[[-.03  .08 -.11 -.01 -.08 -.11  .10  .08 -.09 -.03 -.01 -.09 -.03 -.06]
 [ .25 -.16 -.45 -.16 -.09  .28 -.03  .09  .26 -.04 -.04 -.08  .10 -.04]
 [ .02  .24  .24  .00  .05 -.26  .11  .11 -.15 -.01  .00  .05 -.03  .02]
 [ .07 -.29 -.23 -.05 -.10  .30 -.01 -.19  .13 -.03 -.03 -.09 -.01 -.07]
 [-.33 -.24  .10  .04 -.05  .27 -.09 -.27  .19  .04  .00 -.04  .06 -.01]
 [-.14  .02  .04  .02 -.04 -.06  .10 -.05 -.04  .00 -.01 -.05 -.02 -.03]
 [-.13 -.21 -.08  .01 -.10  .21 -.07 -.18  .09  .00 -.02 -.10 -.01 -.07]
 [-.22  .06  .03  .04 -.07 -.10  .03  .00 -.08 -.01  .00 -.09 -.03 -.06]
 [-.02 -.05  .00  .00 -.07  .10 -.21  .00  .01 -.02 -.02 -.07 -.01 -.07]] | -.05

[[-.01  .00  .01  .00 -.01  .01  .02]
 [ .00 -.01  .00 -.02  .00 -.01  .00]
 [ .36 -.01  .07 -.03 -.08 -.31 -.35]
 [ .28  .07  .30 -.09 -.27 -.04 -.48]
 [-.03  .10 -.18 -.19 -.03  .07  .21]] | .10

[[-.11 -.41 -.10 -.50  .32 -.12]
 [-.38 -.07 -.52  .29  .06 -.06]
 [ .44  .03  .37 -.31 -.02  .57]
 [ .19  .16 -.11  .09 -.26 -.44]
 [-.31 -.22  .00 -.35 -.05  .25]
 [ .33 -.09  .16 -.23 -.10 -.34]] | -.09

[[.25 .41 .31 .11 .02 .00]
 [.02 .13 .33 .41 .23 .06]
 [.00 .00 .00 .07 .23 .40]
 [.02 .13 .33 .41 .24 .06]
 [.00 .01 .08 .26 .41 .31]
 [.39 .20 .05 .01 .00 .00]
 [.38 .18 .04 .00 .00 .00]
 [.05 .20 .39 .36 .15 .04]
 [.08 .28 .41 .29 .09 .02]
 [.08 .25 .41 .31 .11 .02]
 [.03 .17 .37 .38 .18 .04]] | .17

[[-.18  .04  .12  .50  .10 -.12 -.13  .51  .09  .33 -.24  .32  .14 -.05]
 [ .03 -.01 -.01 -.08 -.01  .02  .02 -.08 -.01 -.04  .05 -.05 -.02  .01]
 [-.01  .01  .01  .03  .01 -.01  .00  .02  .01  .02 -.02  .02  .02 -.01]
 [ .01 -.01 -.01 -.05 -.01  .01  .00 -.01 -.01 -.02  .03 -.03 -.02 -.02]
 [ .15 -.04 -.10 -.36 -.08  .11  .09 -.37 -.05 -.24  .18 -.23 -.08  .02]
 [ .04 -.03 -.03 -.13 -.02  .03  .04 -.13 -.02 -.09  .07 -.08 -.05  .01]] | -.03

[[-.12 -.19 -.16  .06 -.03  .33  .08  .13  .08 -.07 -.23 -.42 -.28  .05
  -.30  .01]
 [-.04  .05 -.02  .03  .30 -.15 -.29  .18 -.09 -.16 -.09  .19  .12  .21
   .14 -.25]
 [-.14 -.02 -.26 -.01  .08  .11 -.13  .20 -.06 -.31 -.08 -.30 -.09 -.01
  -.07 -.14]
 [ .05 -.14 -.05  .17 -.22  .17  .24  .02  .17  .17  .16 -.20 -.14 -.09
  -.21  .14]
 [ .07  .10  .05 -.07  .30 -.13 -.17 -.10 -.07 -.16  .10  .25  .24  .12
   .23 -.20]
 [-.08 -.08 -.28 -.01  .16 -.09 -.32  .25  .07 -.26 -.20  .01  .04  .21
   .11 -.20]
 [-.04 -.02 -.18  .00  .27 -.18 -.31  .29 -.01 -.22 -.21  .13  .10  .27
   .08 -.27]] | -.02
---
|  .31 |  .48 |  .07 | -.10 |  .21 | -.56 | -.43 | -> -.43, .31

|  .00 | -.31 |  .12 |  .16 |  .49 | -.10 |
| -.10 | -.19 |  .13 | -.01 | -.01 |  .02 |
| -.11 |  .07 |  .03 |  .01 | -.06 | -.04 |
-> -.10, -.11

| -.52 | -.28 |  .20 |  .56 | -.05 | -> -.05, -.52

| -.33 | -.04 |  .38 |  .03 | -.57 | -> -.57, -.33

| -.20 |  .21 | -.08 | -.17 | -.19 |
|  .18 | -.03 | -.13 |  .22 |  .00 |
|  .43 | -.31 |  .55 | -.02 | -.10 |
-> -.19, .43

|  .08 |  .52 |  .00 | -.12 | -.20 |  .05 | -> .05, .08

| -.48 |  .43 | -.19 |  .52 | -> .52, -.48
---
7	8	7	4	4	6
1	5	3	5	4	3
==> 4

-31	34	39	0	9	7	-9
13	18	23	24	19	16	15
==> 16

15	2	7	11	-2	36
-6	-32	17	-1	1	9
==> 1

463	804	343	174	182
490	823	88	114	38
==> 114

850	143	414	811
686	237	435	532
==> 435

142	118	247	27	131	154	249
209	167	215	113	197	208	120
==> 208
---
684	-309	206	43
535	-151	63	-823
→ 63

5371	3062	8734	6928	3834	9724
9748	3961	6189	5117	8477	7461
→ 8477

4	6	2	3	3	1	1
3	1	5	3	3	7	5
→ 7

449	710	632	422	436
445	777	204	60	841
→ 60

503	87	295	566	315
423	979	710	335	653
→ 335

474	671	864	245	514	864	620
316	465	837	254	761	740	777
→ 740

558	55	252	314	859	75
440	478	388	267	715	437
→ 715

880	957	449	761	874	921
406	219	587	542	552	563
→ 552

344	495	252	80
288	362	279	776
→ 279

76	91	63	23	56	29
31	30	43	36	49	52
→ 49
